Here is a tiny trained network, its code and every weight. The questions are about switching its units off for an input and a class, where a switched-off unit gives its printed mean instead of its output.

import numpy as np


def w(rows, s, z=0):
    codes = np.array(rows[::2]) - 128.0
    scale = np.full(codes.shape[1], s)
    scale[-1] = z or s
    return codes * scale


def norm(h):
    return h / np.sqrt((h * h).mean(-1, keepdims=True) + 1e-5)


def f(y):
    return y / 2 * (1 + np.tanh(0.7978845608 * (y + 0.044715 * y**3)))


def log_softmax(a):
    a = a - a.max(-1, keepdims=True)
    return a - np.log(np.exp(a).sum(-1, keepdims=True))


def net(x, mask):
    res = np.array(x, float).reshape(1, 8) / 4 @ E
    u = 0
    for l in range(4):
        y = f(norm(res) @ A[l][:, :-1].T + A[l][:, -1])
        res = res + np.where(mask[u : u + 3], y, B[l][:, -1]) @ B[l][:, :-1]
        u += 3
    return log_softmax(norm(res)[-1] @ U[:, :-1].T + U[:, -1])


A, B = {}, {}
E = w([
[64,42,88,172],'x0',
[37,241,3,230],'x1',
[252,130,130,113],'x2',
[207,86,170,218],'x3',
[181,254,181,161],'x4',
[146,174,203,103],'x5',
[99,146,224,72],'x6',
[89,111,177,175],'x7',
],0.0075)
A[0] = w([
[206,65,182,183,7],'0.n1',
[255,149,173,135,178],'0.n2',
[88,146,96,90,2],'0.n3',
],0.0088,0.0059)
B[0] = w([
[220,205,30,124,146],'0.n1',
[155,83,118,157,254],'0.n2',
[182,246,95,152,109],'0.n3',
],0.012,0.005)
A[1] = w([
[83,166,95,254,3],'1.n1',
[169,110,44,56,155],'1.n2',
[85,180,208,250,54],'1.n3',
],0.0075,0.0064)
B[1] = w([
[151,97,203,28,157],'1.n1',
[112,185,254,233,250],'1.n2',
[34,166,144,160,160],'1.n3',
],0.0084,0.0024)
A[2] = w([
[164,123,161,163,31],'2.n1',
[82,255,152,199,77],'2.n2',
[165,194,198,91,2],'2.n3',
],0.0074,0.0076)
B[2] = w([
[233,87,254,245,76],'2.n1',
[72,134,177,213,254],'2.n2',
[41,63,182,219,89],'2.n3',
],0.0066,0.0022)
A[3] = w([
[164,108,99,106,1],'3.n1',
[182,102,190,102,230],'3.n2',
[129,114,194,3,226],'3.n3',
],0.015,0.0076)
B[3] = w([
[166,186,101,203,118],'3.n1',
[83,104,95,223,254],'3.n2',
[11,86,49,188,240],'3.n3',
],0.011,0.0081)
U = w([
[123,125,145,96,35],'0',
[84,32,68,191,226],'1',
[130,221,85,177,185],'2',
[208,127,187,91,1],'3',
[91,146,142,141,49],'4',
[140,180,139,164,59],'5',
[111,121,178,173,134],'6',
[252,84,103,209,237],'7',
],0.013,0.009)

Each question gives the input, the list of numbers given to net, and the class t.
The units are the neurons (one row each of A and B). Each row of codes is followed by its name. A weight is (code - 128) times the scale printed after its matrix; where a second scale follows, it is the last column's (A, B and U).
mask holds one flag per neuron, layer by layer. A switched-off neuron (its flag False) gives its mean, the last column of its row in B, instead of its output. The means were averaged over made-up inputs and are rounded, as every weight is.
A unit's drop is (log p(t) with every unit on - log p(t) with that unit switched off) / (log p(t) with every unit on - log p(t) with every unit switched off).
The circuit of an input: a set's keep is (log p(t) with only the set's units on - log p(t) with every unit switched off) / (log p(t) with every unit on - log p(t) with every unit switched off). Starting from all 12 units, units are removed one at a time, each time the one whose removal leaves the highest keep (on an exact tie, the one counted first), for as long as the keep stays at least 0.8.
units of the circuit, in order: the units of the circuit, biggest drop first
top k neurons: the k neurons with the biggest drops, biggest first
top k neurons in layer l: the k neurons of layer l with the biggest drops, biggest first
drop when u is switched off: that unit's drop, to one decimal
input [-4,-1,2,7,4,5,8,-3], class 1: top 2 neurons => (3.n2; 3.n3)
input [4,-3,-5,2,8,-6,-6,-8], class 7: top 2 neurons => (3.n3; 3.n2)
input [-7,-4,5,8,-8,2,5,-6], class 1: units of the circuit, in order => (3.n3)
input [6,4,4,8,-1,8,7,-4], class 7: units of the circuit, in order => (3.n3; 0.n1)
input [5,3,5,5,-1,-6,6,-5], class 7: units of the circuit, in order => (3.n3; 3.n2)
input [-3,1,8,-5,6,-3,-4,8], class 7: units of the circuit, in order => (3.n3; 0.n2)
input [7,-3,-1,7,0,7,2,-5], class 7: units of the circuit, in order => (0.n1; 3.n3)
input [-7,-6,4,3,7,2,5,-6], class 1: units of the circuit, in order => (3.n3; 3.n2)
input [-4,3,-1,7,2,7,8,-8], class 1: top 3 neurons => (1.n2; 3.n2; 0.n1)
input [1,0,-5,-8,-2,3,-8,-2], class 2: units of the circuit, in order => (3.n3; 0.n3; 3.n2; 1.n2)
input [-1,-7,5,6,8,5,3,4], class 1: top 3 neurons => (3.n2; 3.n3; 1.n2)
input [7,6,0,0,0,7,6,3], class 4: units of the circuit, in order => (3.n2; 3.n3)
input [-6,-7,0,8,1,6,0,-2], class 1: top 2 neurons => (3.n2; 3.n3)
input [2,4,-1,4,2,-3,1,-2], class 6: top 3 neurons => (0.n2; 3.n3; 1.n3)
input [5,-1,8,-1,-1,5,-4,6], class 7: units of the circuit, in order => (3.n3)
input [-4,-5,-7,1,4,-5,-8,0], class 7: units of the circuit, in order => (3.n3; 0.n1)
input [6,-6,-2,2,5,-2,-4,7], class 7: units of the circuit, in order => (0.n1; 3.n3)
input [5,-3,1,3,6,3,8,1], class 1: top 2 neurons => (3.n3; 1.n2)
input [5,-4,-6,-5,6,5,-8,-7], class 2: drop when 3.n3 is switched off => 0.2
input [2,-5,7,-2,1,8,7,7], class 1: drop when 3.n3 is switched off => 0.2
input [-6,-6,-4,-1,8,1,1,0], class 1: drop when 3.n3 is switched off => 0.1
input [-5,-7,0,6,3,7,7,6], class 1: drop when 0.n2 is switched off => 0.0
input [4,-2,-6,-4,6,-2,-5,-1], class 2: top 2 neurons in layer 0 => (0.n2; 0.n3)
